In the rows, 100 means zero.
Facts:
dades kiplim [plosam]
skelesim kiplim [plifle, brobranas, klarul]
skimir kiplim [bronika, nepla, britrun, lutros, nasi]
plataklum kiplim [plotom, buna, stiskistam, bestim]
lituk kiplim [brobrutu]
lunur kiplim [seklak, staplak]
fatrem kiplim [zuruk, plifle, rustebu]
ruzum kiplim [briklu, kugem, bromu, pletre]
stobrik kiplim [staplak, kitil]
gaklos kiplim [grumon, sumu, bogroto, zutan]
dodru kiplim [zuruk, plosam, mebe]
metrostil kiplim [buvis, brobrutu, skoplen]
tupus kiplim [dredru, staplak, dreklom]
fefa kiplim [koflar, bromu, grumo]
grekos kiplim [zastem, grumon, stakli, plosam, seduk, grumo]
rekun kiplim [buvis, nepla, peri]
rane kiplim [kugem, rustebu]
kozu kiplim [rifan, biflun]
klifar kiplim [stokifler, biflun]
bruda kiplim [rifan, dere, dafon, peri]
vezusa kiplim [fubris, vastunir]
gralun kiplim [dostu]
tetek kiplim [flova, dafon]
stenamor kiplim [flova, seduk]
pebir kiplim [klofatrum, klavam]
stiro kiplim [skarel, lutros]
gori kiplim [skoplen]
mitas kiplim [pegru, sitradrel]
netrim kiplim [bunil, seduk]
totrek kiplim [dere, seklak, stokifler, klofatrum, dilor, nepla, sodrem, seduk, sufli]
treplim kiplim [floskom, dregotrom]
lanila kiplim [briklu]
tuvas kiplim [biflun]
sutam kiplim [vazel]
stibutel kiplim [staplak, rustebu, poti, greflegral]
grivu kiplim [lizutro, bestim]
befus kiplim [floskom]
tresto kiplim [grosko, sufli]
fivatu kiplim [zuruk, fubris, trudek, grosko]
fikitrak kiplim [trudek]
limis kiplim [briklu, flavar, flako, bestim]
tefor kiplim [plifle, dafon, rabi, brobranas]
miva kiplim [bronika, drufa, sufli]
bruvoter kiplim [fubris, flova]
trotrak kiplim [buna, vazel, pletre, varobrus, klarul]
punas kiplim [rifan, stiskistam, zeker, klavam]
zistok kiplim [nufler, dafon, dreklu, ribus, sitradrel]
drakluk kiplim [rifan, nepla, brabar, stiskistam, muklon, trepe]
biso kiplim [dere, kitil, troder]
klepi kiplim [flova, stiskistam, dopifu]
grabrur kiplim [sumu, peri]
skefom 847 <- staplak, dades, skelesim, brabar, dreklu, zutan, plataklum, fatrem, mebe, plotom, dregotrom, baflus, dodru, lomen, metrostil, fefa, grekos, rekun, baven, trepe, drufa, poti, klifar, troder, bruda, buvis, vezusa, stokifler, flako, dostu, zastem, tetek, stenamor, pebir, nepla, plosam, sumu, treplim, zuruk, ribus, tuvas, sutam, stibutel, grivu, biflun, tresto, fivatu, rustebu, fikitrak, limis, rabi, tefor, sufli, drustin, punas, kugem, skoplen, dreklom, fubris, zistok, drakluk, grabrur, greflegral
skefom 944 <- varobrus, puflil, ruzum, stobrik, buna, kozu, bronika, pletre, stiro, klavam, netrim, peri, flova, stiskistam, sitradrel, luvek, nufler, vastunir, dredru, nasi, dilor, briklu, fustu, vazel, biso
skefom 171 <- klofatrum, skimir, klarul, seduk, britrun, seklak, bunil, brogre, gori, mitas, lanila, flavar, sodrem, bruvoter, bogroto, grumo, klepi
skefom 973 <- lituk, grumon, gaklos, tupus, bestim, rane, muklon, kitil, gralun, dafon, koflar, totrek, befus, brobrutu, bromu, rifan, grosko, dopifu, brobranas, stakli, trotrak
skefom 911 <- lunur, plifle, floskom, lizutro, trudek, pegru, vestel
skefom 881 <- zeker, dere, skarel, miva, lutros

Known rows:
103  103  98  116  101  96  93  104  92  104  101  92  105  97  104  99  95  103  97  104  98  94  92  109  104  101  96  90  91  97  96  96  106  100: plataklum
93  85  98  90  106  102  108  96  100  94  107  95  98  82  96  90  90  109  118  115  101  102  108  107  93  98  106  102  82  98  100  102  113  98: tupus
94  103  94  104  94  93  104  107  103  107  104  83  87  95  88  99  90  98  93  99  89  92  88  109  111  96  101  81  93  100  110  113  95  103: zistok
102  99  99  103  102  100  104  100  98  95  102  100  103  100  98  105  100  98  100  100  101  100  102  92  102  102  106  105  106  103  103  102  91  104: fubris
101  100  97  111  100  96  98  105  94  104  103  91  101  93  99  98  93  103  100  105  97  93  93  108  104  100  101  89  90  99  100  101  105  100: skelesim
100  95  104  98  102  101  101  93  102  94  100  103  101  101  101  99  101  100  105  99  98  110  107  97  92  100  95  109  103  100  104  96  92  103: stakli
98  93  101  104  102  98  99  97  99  100  103  94  100  91  101  92  92  106  106  107  98  103  99  113  93  98  94  93  84  96  100  97  110  101: rane
98  101  100  94  77  98  104  102  118  102  99  94  78  103  82  105  97  92  92  87  89  98  100  97  96  97  101  80  105  101  115  109  84  102: sitradrel
99  94  103  96  104  102  104  94  104  92  100  102  102  100  100  100  98  99  103  99  100  109  103  96  95  100  94  108  105  101  106  99  92  104: grosko
106  102  101  122  99  94  88  103  90  107  101  92  107  98  106  99  97  102  98  103  97  95  94  111  100  102  96  87  88  97  93  90  107  99: limis
100  109  101  89  103  97  81  97  101  120  86  104  90  104  97  104  126  89  111  103  89  96  106  99  118  86  100  127  109  99  84  105  98  85: skoplen
96  98  109  90  103  98  101  102  100  97  101  111  100  109  102  103  102  97  104  96  106  105  104  90  98  104  99  106  104  102  104  104  97  102: sodrem
98  100  96  106  107  101  107  104  96  98  104  91  104  92  101  98  90  103  99  106  102  93  89  105  108  101  100  93  94  100  101  105  108  102: vezusa
98  100  96  107  106  99  103  103  95  100  104  93  103  91  100  98  93  104  101  107  101  94  93  105  108  101  101  94  92  100  99  103  107  101: dodru
98  97  96  102  93  97  102  103  101  99  102  101  92  102  103  101  101  105  103  91  98  105  112  94  96  100  100  101  106  103  103  94  95  101: plifle
103  103  100  103  103  100  100  99  98  99  99  101  104  104  101  106  104  95  100  98  100  100  101  93  104  101  102  109  110  103  100  100  90  102: trepe
102  101  100  100  105  102  104  99  99  95  100  102  105  101  102  105  103  96  100  100  103  100  100  91  105  102  103  109  111  103  102  103  92  102: sufli
91  112  78  89  94  93  124  92  93  121  89  116  105  100  94  91  128  93  72  96  120  109  93  135  73  113  138  116  118  97  96  90  94  106: dregotrom
101  96  103  112  100  97  92  98  97  103  101  93  102  95  102  93  92  104  100  102  95  104  96  115  94  99  88  89  85  94  99  93  107  101: trotrak
102  99  103  93  93  106  99  98  110  96  94  107  95  102  99  105  106  94  101  95  101  101  104  92  100  99  99  102  107  100  97  99  99  96: peri

Rows:
No name comes twice in this set of rows, the named rows included.
100  98  111  102  94  92  92  102  96  102  102  107  98  113  100  103  101  98  102  93  101  104  107  96  90  104  100  95  97  101  103  95  95  102 => klarul
102  96  101  102  98  97  100  99  95  96  104  101  102  98  96  104  102  100  108  104  100  99  110  94  95  102  111  106  101  104  100  97  92  100 => rustebu
91  108  107  82  106  95  79  103  100  126  87  104  85  104  103  94  116  95  112  103  94  95  96  112  121  85  89  111  91  92  84  110  120  83 => gori
110  102  104  120  94  92  85  99  92  104  100  101  107  107  103  106  106  97  99  97  95  101  107  98  92  104  102  99  102  100  95  86  91  100 => flako
86  108  78  86  100  96  126  91  97  122  90  108  103  91  98  79  114  100  72  99  119  114  81  153  73  109  122  103  101  89  96  91  112  107 => befus
103  99  104  97  94  106  101  98  110  94  96  107  99  102  101  104  102  96  99  95  103  101  102  91  97  101  98  100  108  99  100  97  98  99 => klavam
101  103  100  101  105  102  100  99  99  98  98  103  104  102  101  104  106  95  100  99  100  100  100  91  108  100  102  111  112  103  100  103  92  100 => nepla
98  102  96  103  107  101  100  103  97  105  100  94  102  93  102  98  98  101  101  106  100  93  91  105  112  98  99  99  95  99  96  106  107  99 => grabrur
98  97  109  98  98  95  95  102  97  99  102  110  101  111  103  103  101  99  104  95  104  105  107  93  92  105  99  101  100  101  102  97  97  101 => grumo
96  108  97  93  107  99  84  101  99  121  89  95  91  95  100  97  115  95  109  108  91  91  93  110  125  86  96  113  96  95  84  108  113  86 => metrostil

Now the same nodes, written a new way:
Known rows:
97  95  101  96  102  96  103  105  101  112  102  93  96  107  116  96  112  87  93  100  95  102  93  101  96  99  102  102  104  104  98  112  102: bunil
105  103  102  94  111  101  112  85  94  106  108  94  100  104  101  105  87  55  98  93  72  112  84  97  99  91  90  95  84  93  107  113  101: dreklu
91  97  102  100  100  102  99  94  99  95  103  115  99  94  89  99  90  112  110  96  105  94  112  101  102  104  105  98  101  102  113  96  103: stenamor
91  96  102  102  98  103  99  93  99  94  109  115  100  96  89  101  89  107  111  95  106  96  111  101  103  105  105  100  100  102  110  98  102: bruda
78  92  100  96  100  92  95  96  100  112  64  87  107  80  96  97  97  134  95  94  98  93  109  102  105  108  117  101  113  101  91  91  98: lanila
96  95  100  93  103  94  100  105  102  114  87  87  97  102  112  98  110  93  88  102  90  102  92  101  98  100  103  100  105  103  93  108  100: grumo
107  98  100  91  103  101  90  105  108  102  90  99  88  107  98  104  101  90  87  103  89  102  94  101  99  102  93  84  96  101  108  101  98: rustebu
134  117  101  103  92  109  96  95  80  47  49  105  143  114  122  164  116  140  84  97  108  105  79  99  94  58  110  80  85  122  114  89  91: dregotrom
65  88  100  120  86  100  99  100  108  81  141  106  117  113  94  118  91  90  102  78  127  111  115  103  114  108  114  114  102  108  51  105  95: gori
109  103  98  104  105  98  108  100  102  112  95  97  101  97  105  97  109  92  95  107  104  104  91  99  99  97  90  106  104  96  93  99  99: stiskistam
95  95  99  92  105  92  101  101  101  118  75  81  100  97  110  99  108  93  84  99  84  103  90  100  99  99  102  97  104  100  90  105  99: klarul
104  107  99  90  97  100  102  101  99  103  114  81  106  100  109  90  101  72  102  102  86  104  90  96  98  93  98  97  91  92  95  107  101: dafon
89  103  100  97  87  101  95  101  100  93  117  95  109  93  98  86  97  108  115  98  111  93  111  98  101  102  110  102  102  97  99  96  102: gaklos
109  96  102  88  99  103  83  109  112  101  94  97  83  113  97  101  101  79  86  102  94  101  93  101  97  102  93  81  97  102  114  103  96: greflegral
90  97  102  96  101  100  95  92  100  100  89  105  101  90  86  101  87  114  104  95  97  95  108  101  104  105  106  93  101  98  110  93  99: skelesim
88  97  97  99  104  95  97  94  100  104  62  104  105  80  83  111  89  146  99  100  92  95  112  101  106  109  107  92  104  99  95  81  100: grivu
87  96  98  97  103  97  94  93  100  104  66  102  103  82  82  107  87  135  99  98  93  94  111  101  106  108  108  91  104  98  101  86  99: sutam
135  118  104  115  90  106  98  101  77  46  64  99  145  105  135  150  119  144  71  94  114  99  74  100  94  53  112  94  81  117  107  86  90: floskom
93  96  103  100  99  102  98  94  98  99  104  116  99  95  89  96  90  113  113  96  105  91  112  101  101  105  107  98  102  102  118  97  104: vezusa
106  93  96  112  99  98  104  111  94  111  94  100  97  102  107  101  100  85  100  105  95  102  94  98  96  93  96  110  104  98  95  109  100: zeker

Rows:
No name comes twice in this set of rows, the named rows included.
103  99  95  98  108  96  103  103  102  109  71  100  97  98  97  114  101  111  90  107  80  105  95  100  100  103  93  89  96  100  93  96  101 => plotom
106  100  99  96  105  101  101  102  101  103  99  107  92  105  102  104  101  91  99  106  89  101  96  101  96  100  93  93  97  101  110  103  103 => fubris
96  98  96  112  100  102  104  106  108  89  124  112  100  119  100  124  98  82  96  98  102  114  100  101  104  102  92  97  91  105  73  106  100 => buvis
89  97  98  101  102  98  98  94  100  102  76  108  103  86  85  107  89  135  105  98  97  95  111  101  104  107  106  95  102  100  101  88  101 => plataklum
95  94  105  93  95  104  81  100  109  94  97  106  91  101  82  95  90  100  100  94  109  91  110  102  102  106  105  87  103  102  121  95  97 => stibutel
106  107  98  90  94  100  100  108  101  101  113  90  101  102  111  86  108  86  105  107  95  99  96  98  95  96  99  99  97  97  101  105  104 => grosko
107  98  101  93  101  104  93  106  108  99  105  106  86  113  101  103  102  79  94  103  95  102  94  101  98  100  93  88  96  103  110  106  100 => troder
107  96  93  126  102  98  123  113  84  109  118  125  99  106  118  100  109  104  121  113  102  100  99  99  90  92  95  129  106  105  94  113  111 => skarel
106  105  100  85  90  103  86  112  110  98  117  84  96  110  108  85  108  70  99  103  99  99  94  98  97  97  98  89  97  96  104  105  98 => kitil
97  97  98  105  104  95  117  105  94  110  116  107  99  109  121  100  116  95  103  105  100  103  96  102  94  98  101  115  104  108  93  115  109 => britrun
91  102  101  88  87  100  84  101  104  97  97  85  107  87  91  84  95  111  107  96  105  90  109  98  103  104  112  94  104  94  103  91  98 => rane
109  106  103  98  109  100  115  84  94  115  111  85  107  97  104  91  96  48  97  95  91  111  79  96  100  87  85  110  92  88  102  111  96 => nufler

Now the same nodes, written a new way:
Known rows:
81  108  104  91  73  74  110  86  95  82  74  99  85  138  134: rifan
135  95  112  96  100  87  77  77  90  110  92  114  73  99  92: floskom
85  75  81  142  95  133  113  160  97  111  115  113  93  117  128: ruzum
88  99  74  133  104  111  121  102  146  80  104  74  150  75  87: totrek
122  92  89  79  128  80  67  101  86  103  114  125  87  97  84: poti
81  107  94  100  76  83  115  94  102  83  80  99  93  132  135: muklon
89  107  88  98  102  118  111  98  101  87  104  75  138  89  91: tuvas
138  98  96  100  102  113  81  85  75  122  99  120  80  105  114: flavar
112  106  110  96  87  90  93  86  97  129  82  130  72  79  88: grumo
119  92  97  85  114  65  86  73  98  97  105  107  92  85  96: troder
96  116  96  74  80  97  94  90  93  80  79  85  131  89  79: stokifler
73  92  89  88  86  65  90  117  101  82  91  127  96  137  108: kitil
85  94  99  84  61  75  107  108  117  92  76  112  100  128  129: lutros
65  103  117  89  104  88  103  118  96  91  93  115  77  153  116: brobranas
98  122  110  92  91  81  103  81  117  119  77  127  70  71  89: grumon
54  102  106  92  80  77  119  127  93  103  81  111  88  100  118: zutan
104  105  105  112  87  134  96  109  99  94  99  88  121  99  71: fustu
113  103  121  80  131  83  91  79  88  104  113  102  77  105  101: rabi
134  86  104  109  88  67  82  69  113  96  85  106  81  77  93: dilor
108  93  100  102  130  87  103  97  110  116  117  102  89  78  101: fikitrak

Rows:
No name comes twice in this set of rows, the named rows included.
127  88  89  61  109  54  56  92  86  98  101  129  91  103  80 => staplak
52  93  92  135  99  92  140  134  137  106  102  111  95  93  123 => gaklos

